Read these off the table that follows.
1) Find the entry just left of -253.
2) Find the bottom-right entry.
3) Find the entry just left of 179.
4) Find the largest entry in the first column.
5) Find the smallest entry in the first column.
6) Find the bottom-left entry.
7) Find the last entry of the largest entry's row.
8) Find the 5th-last entry, reading row by row.
|   85 |  253 |   95 | -269 | -440 |   17 | -134 |   79 | -283 |   53 | -194 |  169 |  -21 | -237 |   59 | -151 |
|  126 |  102 | -247 | -167 |  -19 | -235 | -340 | -308 | -122 | -153 |   -7 |  261 |    7 |  164 |  -96 | -115 |
|  254 |   -3 | -129 | -125 |  110 | -192 |  226 |  -19 | -211 | -143 | -343 | -427 |  -20 |  184 |  372 |  -94 |
|   45 |  129 | -347 | -219 |   28 | -253 | -273 | -268 | -363 |   29 |   44 |  212 |  -25 |   34 | -135 |   15 |
|   -1 |    2 |    2 |    1 |   -1 |   -1 |   -5 |    0 |   -2 |   -3 |    2 |   -2 |   -2 |    2 |    2 |   -1 |
|   18 |  179 | -317 | -280 |   44 | -106 | -211 | -281 | -411 |  117 |   60 |  122 |  -26 |  -97 | -108 |   18 |
|  508 |   91 |    0 | -281 |  120 | -162 |  277 |  118 | -145 | -255 |   32 | -310 | -148 |  143 |  193 |   55 |
|   39 |   45 | -144 | -180 |   22 | -161 | -337 | -297 |   46 | -384 |  -38 |  185 |  -38 |   32 |  -46 | -180 |
1) 28
2) -180
3) 18
4) 508
5) -1
6) 39
7) 55
8) 185

x =
548,181,-308,732,-11,556,24,116,-68
291,336,691,-245,645,106,671,256,672
-48,-390,562,241,-297,44,380,194,222
86,-191,-65,237,378,-427,497,43,20
8,544,439,-35,-428,-156,218,506,221
-125,286,371,447,883,789,-34,217,413
303,469,39,366,701,241,897,-249,342
-83,27,153,934,477,532,363,-135,27
428,401,385,22,207,-564,587,447,95
237,-305,644,-200,-1,-150,400,399,427
-179,655,337,274,-57,236,-329,655,107
158,111,938,475,-190,384,14,646,157
Counting starts at 0.
The bottom entry of the column that holds the largest entry? 938
The entry in the bottom-left corner -> 158
The entry just left of 286? -125
The bottom-right entry -> 157
The entry in row 2 and column 0? -48
The entry directly below -150? 236
The entry in the top-right corner: -68
The entry just right of 644 -> -200
The entry directly below the smallest entry: -150
The entry in row 0 and column 1? 181
The entry directly below -65? 439
The entry at row 1, column 2: 691
The entry at row 0, column 2? -308
The smallest entry -> -564
The entry directly above the smallest entry? 532
The top entry of the column that holds the smallest entry: 556
The entry at row 2, column 1: -390
The entry in row 1 and column 0? 291
The top-left entry: 548
The entry directly below -427? -156
The entry at row 1, column 1 is 336
The entry just left of the largest entry? 111
The entry directly above 544? -191
The entry just right of the largest entry is 475
The entry directly above the largest entry? 337
The entry just right of the smallest entry is 587
The entry directly below -200? 274
The entry directly below 691? 562
The entry just left of 497? -427
The entry directly above 111: 655

B = 22	-34	-10	19	-37	-19	43	14	-41	-29	-24	40	6	13	-24	42
The last entry: 42
Find the 3rd entry from the left.
A: -10
Find the fifth entry from the end.
A: 40
The entry just left of -19 -> -37
The 2nd entry from the left -> -34
The 3rd entry from the right: 13

[[-0.05 -0.13 -0.07 -0.04 -0.05  0.01  0.02  0.00 -0.10]
 [-0.08  0.13 -0.12 -0.28 -0.10  0.12  0.03  0.00  0.03]
 [-0.08  0.13  0.04 -0.05 -0.03  0.03  0.03  0.06  0.07]
 [ 0.04 -0.01  0.07  0.05  0.01 -0.10 -0.10  0.05 -0.03]
 [ 0.01 -0.02  0.04 -0.06 -0.04  0.03  0.01 -0.02  0.02]
 [ 0.06 -0.03 -0.09 -0.08 -0.08 -0.25  0.00 -0.08 -0.12]
 [-0.13 -0.03  0.09 -0.02 -0.09  0.11 -0.03 -0.15 -0.05]
 [ 0.15  0.10 -0.14 -0.16  0.07 -0.14 -0.14  0.02  0.14]
 [-0.20  0.13 -0.06 -0.08 -0.11  0.12 -0.01 -0.05  0.07]
 [-0.14  0.01  0.13  0.05 -0.10  0.13 -0.02 -0.02 -0.09]
 [ 0.19  0.06  0.06 -0.04  0.17 -0.09 -0.10  0.13  0.03]
 [ 0.16 -0.18 -0.10 -0.07  0.06 -0.14 -0.01 -0.03 -0.01]]
Counting starts at 0.
The entry in row 1 and column 2 -> -0.12
Find the bottom-right entry.
Answer: -0.01
Find the entry in the top-right corner.
Answer: -0.10
The entry in row 1 and column 0 is -0.08
Find the minimum.
Answer: -0.28
The bottom-left entry is 0.16
The entry in row 2 and column 0: -0.08
The entry in row 2 and column 2: 0.04
Find the bottom entry of the column that holds the smallest entry.
Answer: -0.07
Find the top-left entry.
Answer: -0.05
The entry directly below the smallest entry is -0.05
Find the entry just right of 0.09.
Answer: -0.02
Find the entry at row 0, column 1.
Answer: -0.13
Find the entry in row 1 and column 1.
Answer: 0.13
The maximum -> 0.19
Find the entry at row 0, column 2.
Answer: -0.07
Find the entry just right of -0.15.
Answer: -0.05
The entry directly above the largest entry: -0.14
Find the entry directly below -0.15.
Answer: 0.02
The entry just right of the largest entry is 0.06
The entry just right of -0.20: 0.13
Find the entry at row 2, column 1.
Answer: 0.13

m =
 -93   -52    84  -141   595    49   -47   -67   -30   139   -43    95  -147
 -93   146   249  -141   -63  -141    40   -33  -273   139   299  -242    11
 131   146  -111  -141   -80    49   -47     1   -89   139   -25    22    11
Counting starts at 0.
The entry directly above the centre entry -> -47
The entry in row 0 and column 1 is -52
The entry at row 0, column 0 -> -93
The entry directly above -25? 299
The entry in row 2 and column 0? 131
The top-right entry? -147
The entry in row 2 and column 1: 146
The entry directly below 595 is -63
The entry at row 0, column 2? 84
The entry in row 1 and column 1? 146
The entry just right of 299? -242
The bottom-right entry: 11
The entry just right of the smallest entry? 139
The top entry of the column that holds the smallest entry? -30
The entry directly above -242? 95
